Here is a tiny trained network, its code and every weight. The questions are about switching its units off for an input and a target symbol, where a switched-off unit gives its printed mean instead of its output.

import numpy as np


def w(rows, s, z=0):
    codes = np.array(rows[::2]) - 128.0
    scale = np.full(codes.shape[1], s)
    scale[-1] = z or s
    return codes * scale


def f(y):
    return np.maximum(y, 0)


def softmax(a):
    e = np.exp(a - a.max(-1, keepdims=True))
    return e / e.sum(-1, keepdims=True)


def log_softmax(a):
    a = a - a.max(-1, keepdims=True)
    return a - np.log(np.exp(a).sum(-1, keepdims=True))


def net(x, mask):
    ids = ['αβγδεζηθμξπστψω'.index(c) for c in x.split()]
    T = len(ids)
    res = E[ids] + P[:T]
    q, k, v = (res @ M[0].T for M in (Q, K, V))
    z = softmax(np.where(np.tri(T) > 0, q @ k.T / 3**0.5, -1e9)) @ v
    res = res + np.where(mask[0], z, O[0][:, -1]) @ O[0][:, :-1]
    y = f(res @ A[0][:, :-1].T + A[0][:, -1])
    res = res + np.where(mask[1:9], y, B[0][:, -1]) @ B[0][:, :-1]
    return log_softmax(res[-1] @ U[:, :-1].T + U[:, -1])


Q, K, V, O, A, B = {}, {}, {}, {}, {}, {}
E = w([
[77,148,105],'α',
[95,151,154],'β',
[55,154,196],'γ',
[124,87,83],'δ',
[77,128,38],'ε',
[42,109,91],'ζ',
[34,131,143],'η',
[85,60,85],'θ',
[106,109,113],'μ',
[102,142,161],'ξ',
[101,137,140],'π',
[155,253,56],'σ',
[97,80,150],'τ',
[36,156,177],'ψ',
[104,122,69],'ω',
],0.017)
P = w([
[255,121,178],'0',
[48,140,118],'1',
[39,148,123],'2',
[43,149,119],'3',
[37,152,117],'4',
[40,146,123],'5',
[28,162,118],'6',
[31,151,119],'7',
[32,160,108],'8',
[22,152,124],'9',
[22,139,98],'10',
[29,135,97],'11',
[29,133,89],'12',
],0.0082)
Q[0] = w([
[29,118,113],'h1',
[3,143,105],'h1',
[158,101,104],'h1',
],0.023)
K[0] = w([
[254,148,151],'h1',
[238,245,94],'h1',
[53,146,142],'h1',
],0.013)
V[0] = w([
[211,227,164],'h1',
[63,180,3],'h1',
[23,159,224],'h1',
],0.019)
O[0] = w([
[124,217,10,245],'h1',
[20,152,221,252],'h1',
[213,201,249,98],'h1',
],0.017,0.011)
A[0] = w([
[9,146,71,220],'n1',
[149,191,109,1],'n2',
[171,27,153,218],'n3',
[138,81,71,71],'n4',
[249,78,185,95],'n5',
[43,139,158,67],'n6',
[133,209,108,51],'n7',
[86,255,164,126],'n8',
],0.009,0.0059)
B[0] = w([
[226,139,205,254],'n1',
[10,79,221,143],'n2',
[183,221,185,137],'n3',
[66,132,132,146],'n4',
[80,179,2,149],'n5',
[81,91,78,202],'n6',
[55,40,222,162],'n7',
[180,110,61,207],'n8',
],0.0092,0.062)
U = w([
[97,141,125,55],'α',
[88,127,100,134],'β',
[107,214,141,92],'γ',
[59,201,112,123],'δ',
[46,139,96,77],'ε',
[181,121,101,155],'ζ',
[27,137,82,18],'η',
[198,85,119,143],'θ',
[167,81,133,219],'μ',
[126,58,150,3],'ξ',
[126,189,205,251],'π',
[254,137,174,172],'σ',
[205,200,179,65],'τ',
[245,104,194,189],'ψ',
[217,55,127,101],'ω',
],0.0099,0.0045)

Each question gives the input, a string of symbols that net reads in full, and the target symbol t.
The units are the heads (3 rows each of Q, K, V and O) and the neurons (one row each of A and B). Each row of codes is followed by its name. A weight is (code - 128) times the scale printed after its matrix; where a second scale follows, it is the last column's (O, A, B and U).
mask holds one flag per unit, heads first, then neurons. A switched-off unit (its flag False) gives its mean, the last column of its rows in O or B, instead of its output. The means were averaged over made-up inputs and are rounded, as every weight is.
A unit's drop is (log p(t) with every unit on - log p(t) with that unit switched off) / (log p(t) with every unit on - log p(t) with every unit switched off).
The circuit of an input: a set's keep is (log p(t) with only the set's units on - log p(t) with every unit switched off) / (log p(t) with every unit on - log p(t) with every unit switched off). Starting from all 9 units, units are removed one at a time, each time the one whose removal leaves the highest keep (on an exact tie, the one counted first), for as long as the keep stays at least 0.8.
circuit, biggest first: the units of the circuit, biggest drop first
most important unit: the unit with the biggest drop
k most important neurons: the k neurons with the biggest drops, biggest first
drop when u is switched off: that unit's drop, to one decimal
input ζ γ μ α ζ, target π: 3 most important neurons -> n1; n8; n3
input γ ζ α ξ ε β μ η π δ δ, target δ: most important unit -> n1
input β α δ τ θ η σ ω, target π: 3 most important neurons -> n1; n5; n7
input τ μ ζ ω, target ζ: 2 most important neurons -> n1; n6
input ξ α ε α ω ε π π ζ ε ω η, target η: circuit, biggest first -> n1; h1; n2
input γ ξ ξ ε τ μ ε ζ, target δ: circuit, biggest first -> n1; n5; h1; n8
input τ η α ζ π π ψ γ ζ, target ζ: circuit, biggest first -> n1; h1; n7
input ε α γ γ ε ζ β ψ γ β γ, target ξ: 3 most important neurons -> n1; n6; n5
input τ τ η ω δ θ, target ζ: circuit, biggest first -> n1; h1; n7; n5
input ξ ε ε τ ψ π, target η: 4 most important neurons -> n1; n8; n2; n4
input γ α θ, target δ: 2 most important neurons -> n1; n5
input ε τ ε μ τ ε ψ ε ω, target ξ: 2 most important neurons -> n1; n8
input θ θ ξ α ψ, target ψ: circuit, biggest first -> n3; h1
input σ ζ σ ω α σ ε, target π: 2 most important neurons -> n1; n2
input θ ε γ π ε μ τ θ η, target ψ: most important unit -> n3
input ψ β ζ ζ ε ξ, target γ: 2 most important neurons -> n1; n5
input ε β β α ε, target ξ: circuit, biggest first -> h1; n1
input δ μ ζ ω ε ε ψ μ, target ω: 2 most important neurons -> n6; n5
input ξ θ θ δ, target η: 3 most important neurons -> n1; n8; n2
input ψ η τ α ω γ α σ α ε α, target π: circuit, biggest first -> n1; h1
input γ ζ ε, target δ: 4 most important neurons -> n1; n5; n2; n6
input δ ω ζ ζ μ ε ε τ γ ε ε ζ, target ω: circuit, biggest first -> h1
input ε ζ ζ δ ε π ε θ, target ξ: drop when n1 is switched off -> 0.4
input ε γ μ ε δ δ τ, target ξ: drop when h1 is switched off -> 1.6
